Below is a small trained network, with its code and all its weights. Each question gives an input and a class and asks what happens when units are switched off, that is, made to give their printed mean instead of their output.

import numpy as np


def w(rows, s, z=0):
    codes = np.array(rows[::2]) - 128.0
    scale = np.full(codes.shape[1], s)
    scale[-1] = z or s
    return codes * scale


def f(y):
    return y / 2 * (1 + np.tanh(0.7978845608 * (y + 0.044715 * y**3)))


def log_softmax(a):
    a = a - a.max(-1, keepdims=True)
    return a - np.log(np.exp(a).sum(-1, keepdims=True))


def net(x, mask):
    res = np.array(x, float).reshape(1, 8) / 4 @ E
    y = f(res @ A[0][:, :-1].T + A[0][:, -1])
    res = res + np.where(mask, y, B[0][:, -1]) @ B[0][:, :-1]
    return log_softmax(res[-1] @ U[:, :-1].T + U[:, -1])


A, B = {}, {}
E = w([
[111,71,250],'x0',
[93,182,113],'x1',
[122,215,129],'x2',
[154,219,140],'x3',
[113,156,116],'x4',
[142,157,55],'x5',
[2,92,68],'x6',
[176,93,58],'x7',
],0.0083)
A[0] = w([
[156,70,145,179],'n0',
[133,83,129,107],'n1',
[119,119,163,106],'n2',
[18,185,49,182],'n3',
[141,122,90,22],'n4',
[55,171,16,253],'n5',
[129,122,132,95],'n6',
[147,95,164,95],'n7',
[180,70,134,172],'n8',
[167,77,194,95],'n9',
[135,174,172,64],'n10',
[176,141,139,73],'n11',
[64,124,131,220],'n12',
[145,113,116,122],'n13',
[73,153,190,161],'n14',
[142,177,120,52],'n15',
[114,251,113,95],'n16',
[29,152,75,113],'n17',
[85,162,210,149],'n18',
[130,108,131,125],'n19',
],0.013,0.0056)
B[0] = w([
[168,100,91,170],'n0',
[145,181,103,141],'n1',
[80,105,153,140],'n2',
[159,2,70,227],'n3',
[110,125,209,130],'n4',
[179,39,153,247],'n5',
[123,132,133,123],'n6',
[96,134,94,148],'n7',
[143,150,53,171],'n8',
[57,103,97,176],'n9',
[111,123,211,142],'n10',
[100,163,116,140],'n11',
[122,68,40,175],'n12',
[141,115,121,132],'n13',
[111,80,148,171],'n14',
[151,215,168,140],'n15',
[217,147,184,193],'n16',
[79,24,83,190],'n17',
[79,67,172,178],'n18',
[120,150,93,132],'n19',
],0.0081,0.014)
U = w([
[119,146,119,67],'0',
[60,204,117,3],'1',
[103,51,126,178],'2',
[156,150,108,252],'3',
[148,156,221,92],'4',
[98,153,125,67],'5',
[252,135,119,125],'6',
],0.013,0.0067)

Each question gives the input, the list of numbers given to net, and the class t.
The units are the neurons (one row each of A and B). Each row of codes is followed by its name. A weight is (code - 128) times the scale printed after its matrix; where a second scale follows, it is the last column's (A, B and U).
mask holds one flag per neuron, in row order. A switched-off neuron (its flag False) gives its mean, the last column of its row in B, instead of its output. The means were averaged over made-up inputs and are rounded, as every weight is.
A unit's drop is (log p(t) with every unit on - log p(t) with that unit switched off) / (log p(t) with every unit on - log p(t) with every unit switched off).
The circuit of an input: a set's keep is (log p(t) with only the set's units on - log p(t) with every unit switched off) / (log p(t) with every unit on - log p(t) with every unit switched off). Starting from the 12 units with the biggest drops (on a tie, the unit counted first), units are removed one at a time, each time the one whose removal leaves the highest keep (on an exact tie, the one counted first), for as long as the keep stays at least 0.8.
units of the circuit, in order: the units of the circuit, biggest drop first
top k neurons: the k neurons with the biggest drops, biggest first
drop of u: that unit's drop, to one decimal
input [7,-2,8,3,-8,7,1,-1], class 4: top 2 neurons => [n3, n17]
input [-5,3,5,-6,3,6,-1,-1], class 6: units of the circuit, in order => [n16]
input [-8,1,6,-8,-6,-6,-2,6], class 6: units of the circuit, in order => [n17, n9]
input [-4,0,-1,-4,1,-7,-2,6], class 6: units of the circuit, in order => [n17, n18]
input [1,1,-1,2,-6,-2,2,7], class 6: units of the circuit, in order => [n17, n18]
input [4,-7,6,4,0,-4,-7,3], class 4: units of the circuit, in order => [n3, n10]
input [-5,2,1,0,-3,0,-2,-6], class 6: units of the circuit, in order => [n16, n9]
input [3,-8,0,7,2,8,-4,-1], class 3: top 3 neurons => [n5, n3, n11]
input [2,-2,6,-8,-4,-5,-5,7], class 6: top 3 neurons => [n17, n18, n0]
input [-4,-1,-8,2,-8,-3,0,2], class 3: top 3 neurons => [n5, n3, n16]
input [8,-2,7,6,-2,-2,3,-4], class 4: top 4 neurons => [n3, n17, n10, n5]
input [5,7,4,3,7,-5,0,-4], class 4: top 2 neurons => [n16, n10]
input [4,-7,0,-2,8,4,-6,2], class 3: drop of n5 => 0.3
input [-2,-1,-8,-4,1,-2,-4,-3], class 3: drop of n18 => 0.1
input [1,7,1,-7,-2,-1,-5,2], class 6: units of the circuit, in order => [n17]
input [4,8,-2,1,8,3,-7,-8], class 4: drop of n5 => 0.0
